Below are the code and all the weights of a small trained network. Each question names an input and a target symbol and asks about switching units off, where a switched-off unit gives its printed mean instead of its output.

import numpy as np


def w(rows, s, z=0):
    codes = np.array(rows[::2]) - 128.0
    scale = np.full(codes.shape[1], s)
    scale[-1] = z or s
    return codes * scale


def f(y):
    return y / 2 * (1 + np.tanh(0.7978845608 * (y + 0.044715 * y**3)))


def softmax(a):
    e = np.exp(a - a.max(-1, keepdims=True))
    return e / e.sum(-1, keepdims=True)


def log_softmax(a):
    a = a - a.max(-1, keepdims=True)
    return a - np.log(np.exp(a).sum(-1, keepdims=True))


def net(x, mask):
    ids = ['βγλξπψ'.index(c) for c in x.split()]
    T = len(ids)
    res = E[ids] + P[:T]
    q, k, v = (res @ M[0].T for M in (Q, K, V))
    z = softmax(np.where(np.tri(T) > 0, q @ k.T / 2**0.5, -1e9)) @ v
    res = res + np.where(mask[0], z, O[0][:, -1]) @ O[0][:, :-1]
    y = f(res @ A[0][:, :-1].T + A[0][:, -1])
    res = res + np.where(mask[1:9], y, B[0][:, -1]) @ B[0][:, :-1]
    return log_softmax(res[-1] @ U[:, :-1].T + U[:, -1])


Q, K, V, O, A, B = {}, {}, {}, {}, {}, {}
E = w([
[133,153,212,40,24],'β',
[93,151,103,79,244],'γ',
[223,213,126,115,61],'λ',
[2,143,209,228,150],'ξ',
[145,204,64,187,114],'π',
[39,135,24,70,83],'ψ',
],0.008)
P = w([
[115,1,75,207,107],'0',
[56,150,150,125,157],'1',
[82,137,145,119,144],'2',
[103,131,139,121,136],'3',
[123,130,134,122,130],'4',
[134,124,131,120,124],'5',
[147,124,128,123,119],'6',
[157,120,126,123,113],'7',
[166,119,121,124,111],'8',
[172,117,121,125,106],'9',
],0.0089)
Q[0] = w([
[198,187,194,133,183],'head 1',
[147,7,131,179,216],'head 1',
],0.018)
K[0] = w([
[220,158,115,79,212],'head 1',
[90,7,190,144,190],'head 1',
],0.018)
V[0] = w([
[147,63,51,8,246],'head 1',
[74,87,184,176,173],'head 1',
],0.012)
O[0] = w([
[237,113,66,1,241,9],'head 1',
[196,33,161,149,89,80],'head 1',
],0.0065,0.0014)
A[0] = w([
[104,110,171,99,126,125],'neuron 1',
[167,149,111,181,204,231],'neuron 2',
[98,134,157,207,173,113],'neuron 3',
[58,191,164,121,216,67],'neuron 4',
[17,91,77,146,197,237],'neuron 5',
[248,63,72,186,109,48],'neuron 6',
[111,83,134,107,117,253],'neuron 7',
[121,109,63,44,145,86],'neuron 8',
],0.018,0.0028)
B[0] = w([
[120,160,196,151,130,146],'neuron 1',
[65,189,147,140,184,185],'neuron 2',
[121,109,100,39,110,198],'neuron 3',
[151,74,67,251,83,190],'neuron 4',
[112,173,141,191,243,248],'neuron 5',
[189,137,56,162,146,152],'neuron 6',
[35,145,132,164,113,167],'neuron 7',
[131,68,158,53,52,255],'neuron 8',
],0.022,0.0075)
U = w([
[84,160,78,190,219,117],'β',
[54,99,204,119,119,191],'γ',
[106,103,120,1,96,171],'λ',
[140,136,129,132,132,3],'ξ',
[156,167,137,122,126,107],'π',
[167,95,51,161,64,201],'ψ',
],0.0069,0.0031)

Each question gives the input, a string of symbols that net reads in full, and the target symbol t.
The units are the heads (2 rows each of Q, K, V and O) and the neurons (one row each of A and B). Each row of codes is followed by its name. A weight is (code - 128) times the scale printed after its matrix; where a second scale follows, it is the last column's (O, A, B and U).
mask holds one flag per unit, heads first, then neurons. A switched-off unit (its flag False) gives its mean, the last column of its rows in O or B, instead of its output. The means were averaged over made-up inputs and are rounded, as every weight is.
A unit's drop is (log p(t) with every unit on - log p(t) with that unit switched off) / (log p(t) with every unit on - log p(t) with every unit switched off).
The circuit of an input: a set's keep is (log p(t) with only the set's units on - log p(t) with every unit switched off) / (log p(t) with every unit on - log p(t) with every unit switched off). Starting from all 9 units, units are removed one at a time, each time the one whose removal leaves the highest keep (on an exact tie, the one counted first), for as long as the keep stays at least 0.8.
circuit, biggest first: the units of the circuit, biggest drop first
most important unit: the unit with the biggest drop
top k neurons: the k neurons with the biggest drops, biggest first
drop when u is switched off: that unit's drop, to one decimal
input ψ λ γ λ λ ψ λ λ ξ ψ, target λ: circuit, biggest first => (neuron 8; head 1)
input ψ γ ψ ξ, target β: most important unit => neuron 8
input ξ ξ λ ψ, target β: top 2 neurons => (neuron 8; neuron 5)
input ξ ξ ψ λ, target ψ: circuit, biggest first => (neuron 5; head 1; neuron 2; neuron 4)
input γ γ γ ψ γ, target λ: circuit, biggest first => (head 1; neuron 8)
input ψ β ξ, target β: top 2 neurons => (neuron 5; neuron 8)
input ψ π γ γ ψ ξ ψ, target λ: circuit, biggest first => (head 1; neuron 8)
input β ψ γ λ λ, target ψ: circuit, biggest first => (neuron 5; neuron 2; neuron 8)
input γ λ γ γ ξ λ ψ γ, target λ: top 2 neurons => (neuron 8; neuron 5)
input ξ ξ ψ λ γ ψ γ ξ ξ, target λ: drop when neuron 8 is switched off => -0.1
input β β β ψ, target β: drop when neuron 2 is switched off => 0.0
input ξ ψ ξ π ξ, target λ: drop when neuron 4 is switched off => 0.2
